What each symbol does to the points:
z171: &>z376, %>z45, §>z980
z475: &>z301, %>z846, §>z612
z360: &>z120, %>z187, §>z615
z459: &>z921, %>z301, §>z310
z737: &>z608, %>z453, §>z453
z772: &>z258, %>z631, §>z617
z258: &>z258, %>z431, §>z14
z980: &>z737, %>z171, §>z446
z419: &>z650, %>z263, §>z600
z72: &>z419, %>z274, §>z120
z274: &>z77, %>z72, §>z72
z279: &>z749, %>z471, §>z927
z382: &>z192, %>z475, §>z620
z609: &>z612, %>z454, §>z140
z263: &>z471, %>z719, §>z192
z182: &>z772, %>z72, §>z45
z120: &>z600, %>z72, §>z652
z310: &>z378, %>z459, §>z116
z192: &>z258, %>z263, §>z77
z719: &>z382, %>z612, §>z263
z631: &>z431, %>z650, §>z772
z687: &>z672, %>z121, §>z157
z680: &>z609, %>z927, §>z301
z627: &>z157, %>z294, §>z279
z446: &>z402, %>z980, §>z672
z620: &>z453, %>z446, §>z846
z653: &>z310, %>z654, §>z650
z10: &>z14, %>z121, §>z235
z45: &>z617, %>z272, §>z171
z431: &>z72, %>z116, §>z258
z77: &>z653, %>z192, §>z419
z615: &>z737, %>z360, §>z687
z617: &>z14, %>z772, §>z376
z294: &>z687, %>z608, §>z627
z612: &>z538, %>z475, §>z719
z116: &>z274, %>z263, §>z431
z869: &>z749, %>z609, §>z538
z370: &>z627, %>z453, §>z869
z471: &>z431, %>z382, §>z471
z927: &>z454, %>z279, §>z627
z157: &>z620, %>z687, §>z749
z608: &>z617, %>z235, §>z294
z672: &>z235, %>z446, §>z620
z454: &>z475, %>z538, §>z609
z538: &>z627, %>z869, §>z382
z600: &>z631, %>z419, §>z617
z453: &>z294, %>z737, §>z927
z650: &>z116, %>z653, §>z631
z921: &>z301, %>z140, §>z378
z654: &>z459, %>z471, §>z719
z14: &>z652, %>z187, §>z121
z378: &>z192, %>z921, §>z274
z846: &>z370, %>z620, §>z475
z235: &>z360, %>z279, §>z608
z652: &>z182, %>z120, §>z980
z402: &>z235, %>z687, §>z737
z187: &>z171, %>z444, §>z431
z121: &>z45, %>z14, §>z772
z301: &>z140, %>z680, §>z116
z749: &>z846, %>z471, §>z454
z376: &>z121, %>z617, §>z272
z444: &>z45, %>z652, §>z187
z140: &>z719, %>z370, §>z921
z272: &>z182, %>z687, §>z402

In the rows, zero is written as 50.

The rows follow the links: the fewer symbols apart two points are, the more alike their rows tend to be.

Each row is also shifted at random along 8 hidden directions that mean nothing.

Name the point of each row.
60	52	50	51	50	60	60	36	58	52	54	48	30	62	61	63	50	44	45	55	62	54	44	47	45	46	51	61	58	72	59	49	47	41	62	44	49	47	53	60	51	56	46	57	63: z402
43	56	62	45	52	59	51	48	49	59	52	60	29	53	53	56	46	63	54	63	64	46	47	46	47	36	50	65	54	47	47	41	53	43	53	52	60	43	51	67	38	55	51	55	57: z263
38	53	50	62	56	55	45	62	41	40	58	55	47	52	64	55	56	69	55	54	59	44	53	39	48	62	35	42	45	56	51	52	39	55	54	63	41	44	70	45	62	61	51	48	38: z279
23	63	51	58	50	64	50	35	69	39	53	52	40	58	52	59	39	70	34	41	47	37	54	33	55	55	49	45	71	75	42	53	36	67	41	43	31	52	43	47	52	40	55	62	65: z687
64	32	40	36	65	49	55	56	43	46	47	35	95	43	52	40	56	59	63	52	36	60	45	60	62	79	31	32	24	37	77	60	56	59	52	50	65	65	56	16	78	49	51	24	35: z376
64	46	51	43	39	48	41	49	49	65	36	50	41	47	49	54	48	53	49	60	46	59	47	53	43	50	46	42	54	53	55	53	49	61	52	50	64	61	43	69	40	48	45	58	50: z612
51	61	51	66	28	45	37	49	63	50	41	57	39	55	41	59	49	41	31	42	40	46	66	45	41	44	62	53	66	56	36	43	39	63	42	45	54	54	39	67	30	40	57	68	62: z680
72	55	55	55	42	48	35	51	54	59	61	64	51	59	62	51	47	45	60	49	56	68	41	36	42	48	31	46	51	62	54	58	53	56	43	39	41	37	41	70	36	40	60	57	52: z471
40	51	71	46	56	52	48	48	58	39	43	47	26	56	50	72	44	68	42	45	65	26	50	43	48	36	57	49	62	55	42	50	41	52	47	60	51	43	53	54	43	47	53	60	55: z772
53	59	50	40	45	50	45	40	41	65	56	45	57	35	44	37	51	32	58	57	49	56	41	49	61	44	62	65	54	42	43	48	62	41	45	45	55	57	30	50	47	47	49	47	47: z382
83	37	46	57	56	52	44	65	44	52	56	68	67	65	57	49	40	53	62	45	48	76	45	46	38	72	30	38	24	52	70	56	49	50	47	43	73	52	48	55	47	51	59	44	45: z431
70	34	47	41	55	46	56	52	52	58	53	42	55	57	57	52	61	37	56	50	52	58	43	54	47	54	38	38	37	61	63	55	54	54	56	43	43	44	54	57	55	50	39	59	51: z980
50	48	45	48	52	40	35	52	50	55	52	41	64	53	64	38	48	63	63	36	25	62	51	49	63	47	45	17	56	42	59	59	47	74	35	60	48	62	43	60	52	50	61	55	36: z538
45	47	55	44	51	47	52	41	67	42	49	33	60	55	53	52	53	53	46	37	47	45	46	48	63	44	48	41	61	63	54	58	47	62	41	42	33	53	42	38	58	34	53	54	54: z272
65	48	37	29	49	57	54	51	33	70	48	54	76	38	46	39	43	37	53	60	53	58	59	60	50	68	60	57	31	33	52	46	61	34	57	53	63	67	44	35	56	61	51	30	48: z654
74	33	40	43	38	41	50	62	49	54	35	39	51	50	56	46	56	43	45	61	60	74	48	64	43	60	52	53	39	67	72	72	43	34	48	42	44	61	58	40	55	43	39	43	58: z921
46	50	31	48	55	54	56	43	47	52	51	34	59	47	61	38	34	47	50	46	45	56	52	59	62	65	69	44	56	55	55	62	43	42	49	59	34	72	50	30	72	67	49	37	47: z453
55	61	60	46	47	45	42	41	71	45	51	38	45	63	51	57	46	39	51	34	46	47	44	52	66	28	67	52	70	55	52	47	55	50	38	49	42	60	29	52	36	41	62	50	57: z121
62	55	52	73	43	55	54	49	56	44	56	65	47	54	44	48	39	34	47	47	52	71	40	57	35	48	50	75	65	59	45	46	48	41	47	24	63	35	35	55	41	35	54	60	56: z72
45	47	60	59	46	49	49	61	40	43	44	52	42	43	58	60	78	62	53	70	62	43	50	48	44	47	33	60	50	46	52	40	41	56	63	56	62	32	76	57	52	50	42	56	39: z609
46	67	47	64	49	39	41	46	40	43	60	54	52	39	34	45	71	34	55	58	39	40	50	44	50	49	38	57	49	31	41	51	64	52	63	54	51	41	58	52	62	49	53	43	38: z627

From each start, follow one symbol. Which point do you reach?
Answers are names.
new walk
47	52	44	60	57	51	56	54	55	50	55	54	41	60	53	42	33	49	53	40	40	61	52	58	51	44	71	56	54	46	51	45	47	39	40	50	61	58	41	56	45	56	58	54	58
§ -> z72
new walk
65	47	56	50	52	63	56	49	54	51	38	58	28	56	58	63	19	58	40	52	59	57	49	59	31	51	67	57	65	57	51	49	35	40	52	53	72	50	46	59	43	63	51	61	56
§ -> z617
new walk
65	54	55	52	32	53	43	49	34	58	34	43	26	35	36	62	51	23	41	72	63	44	47	59	36	56	72	72	58	51	40	45	38	30	61	59	70	61	43	56	43	59	32	55	44
& -> z475
new walk
34	55	56	40	36	50	46	42	52	57	39	49	53	31	37	45	49	54	41	60	55	48	47	47	52	47	50	57	66	57	35	60	54	60	42	36	33	50	36	44	45	27	46	54	57
& -> z382
new walk
24	50	43	56	49	56	56	60	50	45	52	53	71	46	52	49	61	71	43	52	47	41	71	46	58	62	54	57	43	41	44	33	41	58	48	53	55	53	66	33	57	50	55	44	50
% -> z680
new walk
63	38	58	51	45	42	39	60	47	47	50	34	40	51	80	51	50	55	58	51	69	62	36	43	49	46	43	38	58	83	59	77	30	45	38	53	20	41	57	51	59	49	43	59	41
% -> z471
new walk
37	54	47	44	40	47	52	50	52	55	37	49	27	46	24	54	47	41	34	55	50	36	61	58	47	47	85	62	49	47	40	54	52	36	45	51	52	73	44	49	41	49	38	50	68
& -> z192
new walk
73	53	44	67	43	51	40	56	44	49	49	62	44	57	51	58	51	44	47	56	47	61	54	47	30	67	36	46	48	58	56	51	39	55	59	51	66	51	54	64	47	56	53	55	45
% -> z279
new walk
56	54	50	39	50	37	48	47	54	59	57	43	42	49	52	34	49	37	62	47	55	61	37	56	62	24	66	57	56	50	55	67	67	32	35	46	33	55	36	57	46	44	56	47	56
§ -> z77
new walk
40	62	44	61	49	64	48	34	50	45	60	54	48	48	46	53	35	51	40	48	43	44	53	36	50	69	56	53	58	63	41	46	38	53	43	43	56	61	36	42	57	52	55	55	55
& -> z620
new walk
58	55	45	57	47	59	49	34	52	55	69	52	61	53	59	43	47	38	52	48	46	61	45	39	53	58	46	61	55	61	50	42	47	49	46	29	58	45	32	48	52	41	61	58	56
& -> z453
new walk
41	54	50	42	59	48	49	47	56	60	50	67	48	62	44	55	40	74	44	40	38	33	72	38	44	46	50	25	42	30	40	45	59	71	52	63	60	51	56	71	40	61	64	58	55
% -> z654
new walk
67	46	40	48	55	45	57	49	44	51	51	47	52	47	54	46	64	38	56	65	53	63	43	57	43	57	27	48	41	56	66	68	61	49	71	48	37	42	71	50	69	55	41	41	48
& -> z608
new walk
55	42	53	32	52	35	53	53	44	57	42	40	59	41	21	52	69	31	53	52	41	33	49	59	53	57	46	34	27	35	50	55	69	61	61	57	50	58	52	47	51	49	32	47	44
§ -> z980
